Below are the code and all the weights of a small trained network. Each question names an input and a target symbol and asks about switching units off, where a switched-off unit gives its printed mean instead of its output.

import numpy as np


def w(rows, s, z=0):
    codes = np.array(rows[::2]) - 128.0
    scale = np.full(codes.shape[1], s)
    scale[-1] = z or s
    return codes * scale


def norm(h):
    return h / np.sqrt((h * h).mean(-1, keepdims=True) + 1e-5)


def f(y):
    return y / 2 * (1 + np.tanh(0.7978845608 * (y + 0.044715 * y**3)))


def softmax(a):
    e = np.exp(a - a.max(-1, keepdims=True))
    return e / e.sum(-1, keepdims=True)


def log_softmax(a):
    a = a - a.max(-1, keepdims=True)
    return a - np.log(np.exp(a).sum(-1, keepdims=True))


def net(x, mask):
    ids = ['βεμπστ'.index(c) for c in x.split()]
    T = len(ids)
    res = E[ids] + P[:T]
    u = 0
    for l in range(2):
        q, k, v = (norm(res) @ M[l].T for M in (Q, K, V))
        z = softmax(np.where(np.tri(T) > 0, q @ k.T / 2**0.5, -1e9)) @ v
        res = res + np.where(mask[u], z, O[l][:, -1]) @ O[l][:, :-1]
        u += 1
        y = f(norm(res) @ A[l][:, :-1].T + A[l][:, -1])
        res = res + np.where(mask[u : u + 8], y, B[l][:, -1]) @ B[l][:, :-1]
        u += 8
    return log_softmax(norm(res)[-1] @ U[:, :-1].T + U[:, -1])


Q, K, V, O, A, B = {}, {}, {}, {}, {}, {}
E = w([
[107,72,203,71,144,101,131,108],'β',
[148,111,175,184,86,121,19,109],'ε',
[164,116,253,143,133,101,3,145],'μ',
[113,55,156,77,141,2,67,169],'π',
[187,65,142,165,184,92,24,108],'σ',
[114,105,59,169,130,111,108,90],'τ',
],0.0079)
P = w([
[254,109,145,205,95,128,248,92],'0',
[144,182,105,154,135,123,153,188],'1',
[147,133,150,119,116,42,197,74],'2',
[69,146,132,110,161,152,99,146],'3',
[114,162,137,103,158,45,154,65],'4',
[73,208,89,97,166,174,86,171],'5',
[151,134,134,106,113,63,206,121],'6',
],0.0071)
Q[0] = w([
[225,105,138,141,39,103,254,24],'L0H0',
[186,95,174,166,120,49,153,77],'L0H0',
],0.0081)
K[0] = w([
[178,122,163,100,40,190,186,189],'L0H0',
[226,50,160,216,124,162,254,130],'L0H0',
],0.0065)
V[0] = w([
[153,187,96,182,247,247,202,33],'L0H0',
[127,203,253,86,130,184,158,117],'L0H0',
],0.0041)
O[0] = w([
[1,49,199,154,54,115,26,152,2],'L0H0',
[220,230,122,80,49,74,67,126,90],'L0H0',
],0.006,0.00099)
A[0] = w([
[155,55,102,142,20,187,189,91,124],'L0N0',
[71,127,127,38,195,87,195,146,142],'L0N1',
[24,52,150,133,100,160,106,112,87],'L0N2',
[172,162,119,113,80,75,136,49,254],'L0N3',
[161,94,87,229,213,102,69,81,236],'L0N4',
[254,127,163,123,162,173,185,151,121],'L0N5',
[40,105,195,172,63,63,98,133,224],'L0N6',
[183,185,166,132,69,99,141,205,124],'L0N7',
],0.0054,0.0018)
B[0] = w([
[121,102,39,104,110,142,57,72,133],'L0N0',
[112,164,123,234,77,179,40,136,157],'L0N1',
[79,85,88,87,248,154,144,136,139],'L0N2',
[13,132,100,26,94,157,152,128,214],'L0N3',
[106,149,148,82,86,160,166,205,253],'L0N4',
[85,190,157,170,109,62,147,170,164],'L0N5',
[93,131,125,116,149,185,254,225,213],'L0N6',
[104,108,101,74,133,113,162,7,165],'L0N7',
],0.0048,0.0059)
Q[1] = w([
[111,21,184,115,134,71,201,122],'L1H0',
[69,129,156,124,2,62,163,119],'L1H0',
],0.009)
K[1] = w([
[156,112,103,222,30,152,176,103],'L1H0',
[205,87,253,216,79,78,159,93],'L1H0',
],0.007)
V[1] = w([
[12,160,59,124,171,68,157,122],'L1H0',
[57,187,57,146,49,255,156,68],'L1H0',
],0.0047)
O[1] = w([
[47,97,155,76,122,74,254,184,5],'L1H0',
[50,198,103,182,37,76,96,177,121],'L1H0',
],0.0087,0.0029)
A[1] = w([
[78,127,151,182,89,156,168,187,100],'L1N0',
[58,117,133,63,48,71,155,60,6],'L1N1',
[250,163,151,120,108,87,86,59,149],'L1N2',
[134,74,103,58,163,137,154,54,78],'L1N3',
[120,190,94,239,18,111,74,143,57],'L1N4',
[156,179,159,69,193,156,188,176,161],'L1N5',
[147,22,128,231,198,254,93,159,34],'L1N6',
[114,208,73,141,61,105,121,160,95],'L1N7',
],0.0063,0.0023)
B[1] = w([
[90,122,37,99,194,158,135,59,161],'L1N0',
[194,96,163,69,121,139,125,185,171],'L1N1',
[21,152,56,106,94,181,133,133,224],'L1N2',
[142,200,112,230,136,113,76,132,153],'L1N3',
[141,184,163,254,79,57,173,177,254],'L1N4',
[157,97,89,178,110,102,148,76,201],'L1N5',
[176,36,180,170,139,179,70,154,203],'L1N6',
[150,90,163,185,127,106,92,132,205],'L1N7',
],0.007,0.0053)
U = w([
[149,118,164,19,82,92,126,149,133],'β',
[87,178,153,214,72,91,109,154,132],'ε',
[98,201,69,75,119,185,68,52,217],'μ',
[175,157,87,131,211,63,211,44,96],'π',
[189,83,151,170,192,196,65,111,139],'σ',
[2,85,94,135,167,158,192,159,7],'τ',
],0.0082,0.0013)

Each question gives the input, a string of symbols that net reads in full, and the target symbol t.
The units are the heads (2 rows each of Q, K, V and O) and the neurons (one row each of A and B). Each row of codes is followed by its name. A weight is (code - 128) times the scale printed after its matrix; where a second scale follows, it is the last column's (O, A, B and U).
mask holds one flag per unit, layer by layer, with each layer's heads first. A switched-off unit (its flag False) gives its mean, the last column of its rows in O or B, instead of its output. The means were averaged over made-up inputs and are rounded, as every weight is.
A unit's drop is (log p(t) with every unit on - log p(t) with that unit switched off) / (log p(t) with every unit on - log p(t) with every unit switched off).
The circuit of an input: a set's keep is (log p(t) with only the set's units on - log p(t) with every unit switched off) / (log p(t) with every unit on - log p(t) with every unit switched off). Starting from the 12 units with the biggest drops (on a tie, the unit counted first), units are removed one at a time, each time the one whose removal leaves the highest keep (on an exact tie, the one counted first), for as long as the keep stays at least 0.8.
units of the circuit, in order: the units of the circuit, biggest drop first
unit that matters most: the unit with the biggest drop
top k neurons: the k neurons with the biggest drops, biggest first
k most important neurons of layer l: the k neurons of layer l with the biggest drops, biggest first
drop of u: that unit's drop, to one decimal
input β ε β, target β: units of the circuit, in order => [L1N1]
input σ ε ε β σ β, target σ: top 2 neurons => [L0N3, L0N1]
input π β β β, target β: 2 most important neurons of layer 0 => [L0N1, L0N5]
input π σ ε β ε μ, target μ: units of the circuit, in order => [L0H0, L1N4, L1N6]
input ε β ε τ β ε, target τ: units of the circuit, in order => [L1H0, L0H0]
input π σ β π ε ε, target π: units of the circuit, in order => [L1H0, L0H0, L1N5]
input β ε ε τ π, target β: top 3 neurons => [L0N5, L1N4, L1N1]
input β ε σ π μ, target β: top 2 neurons => [L0N3, L1N4]
input β β τ β π, target β: units of the circuit, in order => [L1N4, L1N1]
input ε ε ε β π β, target π: units of the circuit, in order => [L0H0, L1N5]
input ε ε ε π τ μ, target τ: units of the circuit, in order => [L1H0, L0H0]
input ε β ε μ, target μ: top 2 neurons => [L1N2, L0N6]
input β β ε ε σ β τ, target β: top 2 neurons => [L1N1, L0N3]
input ε σ ε ε ε π, target π: most important neuron of layer 0 => [L0N3]
input ε σ β π μ β, target π: top 2 neurons => [L0N5, L1N5]
input β β μ μ ε ε σ, target β: top 2 neurons => [L0N3, L1N4]
input σ μ ε β, target μ: top 2 neurons => [L0N6, L1N4]
input τ β ε μ τ β μ, target τ: drop of L0H0 => 0.7
input β β π β μ, target β: drop of L1N4 => 0.1
input τ ε μ σ τ σ ε, target τ: drop of L0H0 => 0.6
input ε σ ε ε β β, target ε: unit that matters most => L0N1
